Each row has a class, written as a number after it.
[  85   43  -16  -84 -142  -76  151 -316   -2   14   85  -24  239   89
 -230  116 -259  -24 -302  -13  -15  296   -1 -107 -190 -219 -155   25
   16   60   -3  121  388  -10   57 -276  168  265   -9   46   23] : 4
[  94   -3  459  223   -7  212   78   88 -304  -67  396  257  -76 -102
  124   -2  118  -10   69  -53  -68 -240  154 -174  107 -106  -63 -197
  -63   39   51  -79  138  -37 -203 -225   65  -58 -151 -118  -52] : 10
[-191 -188  155   17  -81   38  147    4  -62 -416  162  187  -70 -226
 -199   32 -188  236 -476   23  208   72  145 -234 -147 -220  -79 -387
  150   58 -101  216  255  -70  -60 -142  354  122  -21 -354 -169] : 8
[-155  -39 -265   40  -14 -299  179  -80  173 -200 -341  -82  100    7
  -91  -42 -129 -177 -167  -18  -89  358   43   74  -89    7   39   70
  347   73  -61  205  -53  -36   52   44   52  144  163   20  -33] : 2
[ -48   40   23    1  351 -167   56  -20  -87 -245 -261  -64 -124  -66
 -326  -56   62  378  128  314  -59  -39  -18 -256 -151  -57  113  -18
   96   69 -185  295    6  -62  246  384 -160 -170  -37 -137 -198] : 0
[   8  191   46   43  231  128   41  -74  -82  -76 -251  131  -75 -114
  -89   26   46  234  241  332  -29 -371  -87 -230   85  -44  150 -197
  -25   -2  -73    6  -48  -54  111  478 -118  -87 -106 -144 -217] : 3
[  -5   40 -238 -186  337 -324   96 -293  110   73 -530 -368  154  150
 -443   17 -155  261  128  240 -202  210 -173 -133 -297   47   43  489
   52 -107   40  295  -51  -71  497  355 -398    2   77   75  -52] : 10
[-288  -75 -332 -116   19 -255  268 -175  256 -181 -562 -298  249  -95
 -443   85 -265 -286 -407  -70   33  567  -63  100 -309  -30  202   -3
  462  180 -136  329   48  -31  328   21   42  224  347   69  158] : 1
[  27  -12  254  198  -22 -153  172   88 -192  247  429   34  -71  497
  356 -142 -301 -338  215 -170   21 -316  159 -230 -100  390  -91  282
 -293 -218    6 -130 -197   19 -276 -138 -270 -127 -157   53  210] : 8
[  90  171 -196 -229  164 -179  191 -360  -38  -34 -501 -321  149  -80
 -390   85 -128  170   93  205 -144  231  -71  -77 -218   20  101  180
  139  147    1  159   32  -32  390  257  -66   41   41  226  -73] : 10
[ 204  156  -67  -36  -67   96 -156 -103 -100  -55  199   16  -58  -14
  122  -43  154  374  141  269  -22 -151   21   58  196  -25 -115 -137
  -87 -102   92 -162   -5   -1 -187   71  185  162 -150  -26 -180] : 3
[ -22  -81  337  116 -112  183   96    0 -276 -289  384  251  -34 -118
  -14   55  -34   62 -180 -114  -20  -18  219 -223   -7 -171  -75 -187
  -18   78   16   51  196  -74 -137 -346  176  118  -66 -176  -64] : 5
[-158 -166  258  154 -118  123  124  111 -154 -292  301  341  -49 -186
   10   20  -17   10 -307  -66   13  -20  209 -156   79 -201 -159 -247
   77   30 -103   57  268  -34 -144 -233  184  140  -27 -260  -97] : 8
[ 119   73  -80  -36 -156  100 -146  -57  -85   15  320   41 -139  -83
  107  -21  159  485  -17   42  157 -112 -122  106  154 -170 -214 -162
  -72  -53   37 -218   44   50 -189   24  201  169 -150  -74  -64] : 2
[ -56 -193  629  550   73  333  -45  556 -325 -135  754  700 -325  -17
  525 -142  226  -68  299  -45  -61 -677  299 -234  385   17 -132 -143
 -254 -190  -10 -276  -27  -30 -532  -75 -145 -235 -210 -384  -41] : 0
[ 160  174  412  348  270  121 -155  145 -164   36  155  346  -98  163
  248 -140  213  247  413  209 -146 -618  -73 -254   92    3   30 -131
 -358 -103    5 -223 -100  -88 -143  295 -281 -258 -130 -193 -181] : 0
[ 151  194  234  -92   11  293   14 -228 -136  -41   80  -64  -79  -65
   67   -2  -11  103  259  -12  -84 -291  107 -137  311  114    8 -353
 -111  -30  147  -45 -118  -51 -231  -18  117    3 -230   43 -136] : 9
[ -19  -36 -115 -278 -159  178  236 -201 -113 -295 -215 -260  -74 -245
 -102   -2  -83  -37  -11   33 -139 -102  151   64  348  237  -36 -125
  220    2  106  157  -44 -105 -103 -138  320  101 -237  100 -132] : 9
[-165 -164  361   59 -109  102  272  150 -334 -261  384  221 -236 -226
   -2  -65   19  -48 -188  -37   63 -106  319 -200   78    7 -121 -303
  152   56 -167   81   94  -27 -221 -281  216   42 -135 -153  -18] : 0
[-200 -184  225  244    2 -200  -58  328  -71 -161  323  485 -177  -77
  248 -190  105  -63  -63   25   64 -250  199  -50  172  112   -7 -197
  -51 -174 -126  -90 -154  -47 -417  -89    6  -43  -46 -328 -200] : 0
[ 116  345  -68  -25  320  -98   82 -303   19   86 -330   -3   96  -88
 -272   55   21  336  257  273  -63  -81 -154 -156 -170 -149  166   -8
  -97  102   -8   27   82   -1  216  518 -161  -34  -20   44 -193] : 5
[ 121   59 -307 -255 -150 -113   -2 -514   40  -69   61 -532  372  280
 -325  236 -236  202 -271  -79  -64  899 -106  137 -515 -180 -231  305
  112  115  255  191  181   34  268 -377  157  461  150  469  258] : 4
[-248 -132   59  233   69  -64  -93  358  184 -155 -138  305  -62 -140
   54 -150  121  -51 -266   77   51 -221   -8   49  116  -61   96 -409
   97 -146 -221   41  -16  -50 -154   65   66  -69  251 -405 -170] : 3
[-345 -185  401  365  -62  162   72  620 -170 -300  370  630 -408 -383
  352 -229  360  -89  -47  -71  156 -722  338 -142  572   34  142 -647
   87 -167 -251 -159 -223  -30 -480   26  121 -180  -82 -619 -191] : 9
[  18  -17   82   64 -148  -37 -113  133 -198 -117  426  255 -161  -78
  171  -85  171  269 -193   94  196 -174   81  -52  112 -117 -137 -248
 -122  -26 -102 -180   22   82 -261  -90  228  151 -185 -180 -105] : 6
[-330 -416  591  196   97    4   13  701 -251  -58  564  462 -434  -76
  279 -144  214 -229  106 -153  167 -595  422 -300  482  333  -89 -219
  -85 -392 -108 -130 -325   16 -428 -163 -238 -324 -257 -467 -126] : 0
[ -63 -187    8   23   15 -203   39   82   58  285  318    3  -35  321
  -42  128  -94 -154 -116 -175  223  253   35  -23 -258  -28 -165  360
  -16 -101  -33  -12   40   74   -1 -105 -290    3   90   37  136] : 3
[ 252  300 -219 -426 -222   14  158 -644 -112  -13 -299 -467  283  -66
 -236  139  -97  -38   50   -3 -249  448    4  100  166   -9  -98   22
  186  202  193  104   66   10  118 -232  296  388 -177  478  -91] : 0
[-184 -160   -8 -175 -198 -118  263  126  -35  -77   -9 -167  -80 -101
 -145   42 -128 -278 -288 -180  199  190  266  -76   73   53   -5 -114
  307  -17  -85  133 -109   37   57 -190  142  118    9  -81  -21] : 9
[ 174   53 -197 -103 -224  -66  119 -622   90  -55  139 -262  358  161
 -224  186 -327  115 -400 -179  -45  649  -79    9 -468 -298 -211  238
   98  171  115  210  350  -32  103 -314  246  370   40  322  152] : 0
[  -6   40 -335  -80   -6 -344  137 -383  122   -2 -343 -388  389  262
 -411  111 -330   -6 -395 -126  -53  798 -175   68 -507 -272  -94  385
  243  142   11  365  266  -58  399 -174  -29  359  367  257  113] : 6
[  73   90  -95 -224  184 -130  -14 -317   99  -61 -436 -297  165    1
 -349   23   83  412   58  280 -171   59 -150 -102 -202  -13   27    7
   50   -8   66  180   43  -61  348  270  -53   29   46  112 -120] : 7
[  32   40 -110   16 -121  -13   95 -199 -207 -181  373 -177   11   93
 -166  158  -23  306 -171  -78  181  357  140  -95 -129 -213 -265   94
  155   46   55    4  113   67    4 -134  132  306    0   50   20] : 6
[ 159  102 -279 -160  -49 -149  212 -598   87  128 -252 -608  476  387
 -428  227 -406   20 -288 -124 -124  845 -158  -20 -598 -260 -178  457
  235  159  148  292  310   24  519 -204  -11  360  217  429  251] : 7
[  -9  -37  -49   95  -50 -206  128   72 -135 -197   17  -88  -24  328
  108 -153 -348 -146  -30   37  100  -55   55 -241 -262  300   10   29
    3  -27 -150  102  -20  -81   36  -81  -52    4   27  -37   58] : 0
[ 134   86  290  313   70  202 -217  249 -293   16  643  416 -176   44
  455 -126  411  321  438   92 -159 -460  111  -15  467    7 -203   10
 -327 -252  151 -335  -33    0 -432   19 -105  -42 -262  -55  -74] : 2
[  50   66  -24  -28 -105   78   92 -392  -68 -249  163  -61  149  -62
 -244   95 -205  341 -331   48  -14  329   37  -87 -317 -338 -129  -75
  158  121   16  207  329  -92   31  -66  338  259   40  -51  -35] : 1
[ -96 -276  -20  244 -132   49   71  311   53  180  156   17  110  287
  272   88  -29 -412  -86 -235  -68   85    5  125  -31  -16 -165  377
  112 -132  163 -116   10   19  -43 -232 -176  -16  126  140  266] : 1
[-235 -204   13   89  -48   -2  180    9  -23 -435  -40  106   75 -172
 -273   89 -173   50 -456   -5   55  267   99 -178 -154 -354   40 -130
  257  227 -101  337  371  -49  170 -194  248  155   56 -193   56] : 5
[-211 -257   42   65 -104  155  206   -6 -145 -523  194    0  -45 -155
  -52  -51 -136  152 -292   28  -70  133  241  -78  -56  -48 -212  -74
  242   42  -25  201  157 -102 -114 -173  299  120  -43 -157  100] : 3
[ 208  128 -216 -166  -38  -75  -80 -327   24  132  -15 -266  237  233
  -74  119  -52   76   43   82  -71  341  -82  138 -134   -8  -82  278
 -133  120  233 -160   33   78   39  -77   -7  231  -62  376   68] : 7
[ 379  326  328 -147  -82  251  192 -316 -425  130  217   -6   -7 -101
   91   25  161   20  481   37 -284 -267  251  -76  680   52  -29  -23
 -124  -11  169 -170  -39  -15 -284 -204   72  111 -517  193 -236] : 0
[ 145  285   24   93  364 -130   75 -229  -68   88 -266  -47  103  112
 -179   17    6  219  423  254 -273  -82  -47 -175  -93 -104  117  292
  -74   -4   98  106    2  -47  219  408 -315  -60  -72   72 -211] : 7
[  37  -77  240  191   -6 -278   98  216 -274  192  510  342 -201  368
  256 -187 -158 -154  132  -51  181 -492  177 -263  -94  320  -31  281
 -334 -239 -176 -169  -56  -53 -329  -17 -288 -164  -97 -234 -107] : 6
[  63   36  -36   47  -99   62  219 -247  -36 -260 -159 -170  231   71
 -146   40 -266   89  -37   43 -322  256   99  -15  -20 -243 -102  241
  143   51  163  219  240 -134  146 -234   85  296   51   -4  -26] : 1
[  28  -75  399  328  -85 -108   98  406 -415   12  592  314 -254  339
  586 -185  -39 -517  343  -98   27 -577  415 -316  227  479   51   89
 -207 -199  -37 -228 -313   -1 -471 -202 -262 -165 -301 -144  -12] : 5
[ 169  207  337 -131  -60  292  101 -123 -479  -67  307   25 -233 -280
  121  -61  212  227  278   37  -81 -485  261 -224  638   93  -91 -458
  -54  -66   60  -96 -196  -15 -329 -108  254   79 -521  -27 -300] : 5
[ 189   99 -173 -267   14 -183  -37 -431 -173  216  299 -335  204  278
 -305  158 -129  339    5  -67   27  656 -141   75 -248 -173 -338  518
 -160   41  175   65  218   60  157 -228  -91  347 -100  384   88] : 3
[ 179  205  261 -214 -199  170   56 -309 -369  -54  157  -55  -38 -129
  102  -37   66   53  150    5 -166 -274  206 -129  353  148  -11 -316
  -34  -44  124  -76 -186  -10 -246 -209  278  154 -291   71 -182] : 4
[  18  107  188 -182 -199  243  183 -126 -276 -260   60   50 -139 -314
  157  -49  136  -11  176   20 -142 -352  309  -90  599  206   68 -342
   52  -42  100  -51 -170  -43 -255 -139  218  117 -368  -48 -229] : 7
[ -80  -42  131  214  -56  -90    0  183  -61  -32  194  286  -80  -31
  144  -80   83 -179  -80  -89   89  -54  161  -12   12  -11   32 -243
  115    0 -153  -79   -5    9 -213 -149   63   45  167 -152  -84] : 3
[-164  -80 -184  107  -70 -153  117   15  104 -256 -232   -6   82  -84
  -37  -68  -46 -115 -302   20   24  240    5  116  -19  -70   52  -81
  326  101 -107  146   32  -86   81   -5   83  208  231  -75    6] : 0
[-131 -204   38  -18  -70 -169  372   47  -37  208   60 -212  115  300
 -144  196 -192 -395 -144 -241   69  295  181  -96 -162  -20 -126  384
  198    8  112   82   48   74  170 -246 -187  107   83  212  117] : 10
[-117 -192  -47 -114  -28 -119  247  -77   96  155  -11 -308  140  326
 -281  203 -223 -172 -224 -251  128  460   60  -96 -322  -33 -173  396
  201  -64  170   74  120   97  186 -192 -148  125   95  203  243] : 1
[-169 -200 -216 -373 -186 -189  323 -125  158   20 -444 -491  295   44
 -402  283 -264 -439 -504  -59  119  617   61  -31 -251   26   58  101
  421   80  100  184   48  121  421 -326  109  280   89  311  321] : 10
[-170 -269  -21 -110  -57  -95  297   42   31  109   32 -214   19  129
 -161  166 -229 -331 -211 -263   88  246  177 -151  -24   14 -182  284
  214 -129   30  156  -17   77   76 -217 -147  103  -25   94  178] : 3
[ -23    8 -229  -57   24 -327  312 -260  -29  160 -121 -390  112  540
  -29  -47 -654 -251   38  -26  -53  237   72 -132 -377  290 -140  629
   -7 -125  -20  208  -32  -34  135  -78 -251   90   41  263  311] : 7
[ 155   85   55  -16   84 -234  227 -102 -181  294  112 -219  -19  536
  -12  -74 -327 -153  225   11   29 -127   13 -299 -186  289  -79  402
 -189 -182  -40   33  -72    3  -57   23 -329  -49 -177   93   54] : 5
[-186 -176  -79  108   27 -238   -5   89  145 -185  -79  208  -73  -90
   49 -128  -18   55 -126   -3   13  -80  -22  115   21   76   30 -138
   94  -65 -165   57  -97 -121 -210   38   16  -15  160 -232 -121] : 1
[-186 -226   36  361   21  -88   59  288  -28 -252    0  190  -61  -10
  127 -192  155  -69  -70  -65 -143 -101   81   74   77   32  -28   94
  245 -125  -52   61  -26 -113 -157   -4  -94  -36  236 -230 -139] : 0
[  54  118   63  -29  216  -96   77 -138  -41   54 -202  -52   -7   12
 -178   40   65  193  257  142 -146 -101  -53 -235  -92   60   20  -37
   69 -146    4  127  -66  -14  159  236 -189  -69   42   26 -171] : 2
[ 271  317   56 -241 -163  184  210 -464 -223   58  -19 -369   96  -25
    7   89  -69  -25  301  -78 -265    8  175   10  363  121 -141  -87
   56   30  244  -18  -72   10  -97 -207  249  192 -275  344  -79] : 5
[ 182  170  420 -223 -212  263  169 -208 -461  -58  354 -120 -119 -228
  109  -29  128  -49  123 -133  -94 -229  371 -223  548  180 -100 -455
   27  -16  118    9 -165  -32 -232 -406  312  150 -426  116 -200] : 10
[  43   57 -135 -179  244 -255  129 -252  -28  -59 -458 -285  105   -4
 -366   40  -68  236  143  174 -190  171 -118  -84 -211   18   20  208
   83   77   54  227   40  -68  269  195 -157    1   25  180 -121] : 5
[ 102  165  -45  -62  -72   91  -49 -100 -157 -189   97   75  -96 -107
   43  -59   90  412  114  221   70 -209  -38  -30  227  -24    6 -232
  -70  -65  -23  -91  -34  -68 -174  154  142  158 -124 -154 -219] : 1
[ 124  -70  -48    5   -3 -241  148 -101 -152   18  288  -84 -176  373
  127 -214 -412   19  132   46  160 -147  207 -326 -112  315 -172  348
 -141 -163  -97   82  -86  -43 -251   53 -102  -11 -189  -42   -6] : 4
[  12  -42  342  447  105  -11   56  414 -337  129  603  513 -390  259
  578 -304 -110 -186  454  -68  126 -746  245 -341  254  348  -27  137
 -297 -317 -126 -262 -208  -10 -545  144 -326 -304 -273 -354  -53] : 1
[-317 -178    9  188  -28 -219   68  248   68 -394  -67  341  -70 -193
   37  -73   40 -118 -277   14   51   15  160   33   59  -39  202 -233
  232   35 -205   93  -30  -78 -188  -24   34   79  139 -293 -131] : 2
[ 143  109 -273  -20  -81 -262   84 -255   47   49  -92 -135  114  476
  119 -119 -526  -83  -39  196  109  -57 -130  -89 -339  247   14  313
 -155 -120   -4   52   15 -104  -67  107  -23   90  -30   27   84] : 4
[ -42 -165 -158 -220  -85 -271  204  -93   18  158 -159 -357  157  301
 -220  120 -193 -247 -177 -119   27  461   39   20 -114   31  -75  412
  250  -38   71  172   46   45  227 -174 -135  199  110  189  125] : 7
[  24  153  179  228  370  104  -63  171  -23  -40 -110   85 -156  -35
  -44 -106  263  365  407  192 -120 -511  -42 -218   55  -22  142  -73
 -155 -147  -60   23 -162  -69   92  461 -300 -323   60 -196 -168] : 4
[   6  -31  326  103  -54   56  121   16 -341 -109  448  203  -80  -42
    1   29  -34   -7 -135  -22   65   29  187 -240  -95 -138 -122 -109
  -47   49  -44   23  122   27 -156 -278   89  122 -192  -59  -13] : 9
[ 107  140   92 -122  209 -115   16 -248  -14   12 -139 -118    2   55
 -238   -1  -96  258  130  201  -21  -38 -118 -256 -318   51   21 -117
 -129  -52  -61  103 -106   -7  101  185 -108  -27  -77  -27  -59] : 9
[  87  125  155   45  289  -58  -53 -101 -115  -74   65   78 -117   21
 -134  -28   17  349  267  244   -7 -199   24 -310 -158   58   23  -66
 -166  -50  -35   58  -51  -41   33  285 -161 -145  -91 -164 -195] : 5
[-154 -202  149  -95   -1   37   21  136 -125    0  162  -45  -93    5
 -206  138   77   -1 -315  -79  175  287  138 -148  -81 -170 -167   43
  151  -13   19   64   82   94   93 -184  -47   77  -56   14   42] : 9
[ -22    3 -199 -179  -79 -445  473 -304  -64   74 -213 -503  203  386
 -360   65 -569 -264 -272 -142  120  392   10 -292 -413  154  -13  348
  160   -3 -148  331   35   19  332 -238 -111  169    9  187  200] : 8
[ 227   53  132   98  -36 -190  167  -75 -214  205  267  -14   33  527
  282  -54 -408 -338  316  -86   32  -54  148 -205 -192  311   35  439
 -220  -34  125 -111  -58  -25 -203 -177 -246  -21 -183  211  115] : 1
[ 133   86  -48  233  -14 -127  216   25   12  384  222  107   20  561
  285  -90 -433 -383  327  -92  145 -239    6 -223 -265  275   -1  484
 -252 -232   42 -159   22   33 -245  109 -303 -100   19   54  136] : 1
[ 211  182  -33   10    3   40  -84 -197 -211   66  243 -145   59   65
  -61   20   82  370   75   61  -32  156  -58   49   48 -174 -218  141
  -96   -2   54  -75  101    7   26  -78   32  196  -46  108   46] : 5
[  36 -105  -68  152  -51 -318  205  -76 -184  148  314   25  -58  466
  103  -26 -470 -201   30 -191  132  -81  104 -298 -213  201 -148  572
 -132 -138 -110   73   67  -15  -89 -136 -273  -67  -92   28   83] : 6
[-149  -22 -121   19   35 -174   79   66   58 -142 -222  -26    3 -131
 -111 -107  -43  -30 -121   80  -52   73   70   72   26   83   45  -87
  207  -88 -173  154  -23  -90   49   24   10   96  263 -113  -47] : 2
[  56  -14  -17   29  -20 -124 -233   -2  -36 -100  352  181 -113  118
   99  -98  102  397  -17  121  116  -71  -83  -13  -22   30 -111  -63
 -184 -119  -61  -98   11  -15 -220   83   28   68  -69 -155  -95] : 2
[ -65  -82 -236   83  -32 -291   15  -95  232   -8 -321 -188  293  295
 -144  -46 -258  -42 -259   32 -195  260 -156  150 -294  -47  -91  327
   76 -144    6  136   91 -107  137  -98 -120  206  364  -11   11] : 1
[ -25   39  240   -6  -41  238  -11  149 -204 -266   37  295 -247 -453
  209 -133  288    7  165  170  -78 -638  246  -24  653  180  161 -528
  -21    5  -96 -108 -168  -71 -341   56  260 -142 -295 -270 -307] : 8
[  76  -35 -443 -342 -144 -166   11 -469    8  -93 -179 -519  271  135
 -380  188 -133  277 -286   22  -18  767 -176  168 -337 -117 -237  322
  222  151  118  112  152   33  264 -176  118  428  122  410  147] : 1
[ 205  276 -106 -444 -211  113  259 -651 -234 -139 -232 -489  143 -174
 -346  134 -121  130  -58   87 -164  353   88  -10  140  -62  -13 -148
  271  228   58  207    5  -39  126 -209  377  342 -241  286 -128] : 3
[ 128  -45 -165 -182  -76 -151  -49 -369  -84  -18  207 -281   75  158
 -217  102  -79  396 -207   13   20  476  -13   57 -354  -86 -237  268
   40   32   88   53   82   -7   83 -167   40  277  132  213   23] : 10
[  19  -55   93 -230  -28 -392  260 -177 -205  123  188 -252   30  400
 -150    6 -401 -269  -25 -139  180  280  181 -288 -378  376    2  254
  -40  -16   -5  136  -47   55   -4 -325  -79   61 -144  270  184] : 1
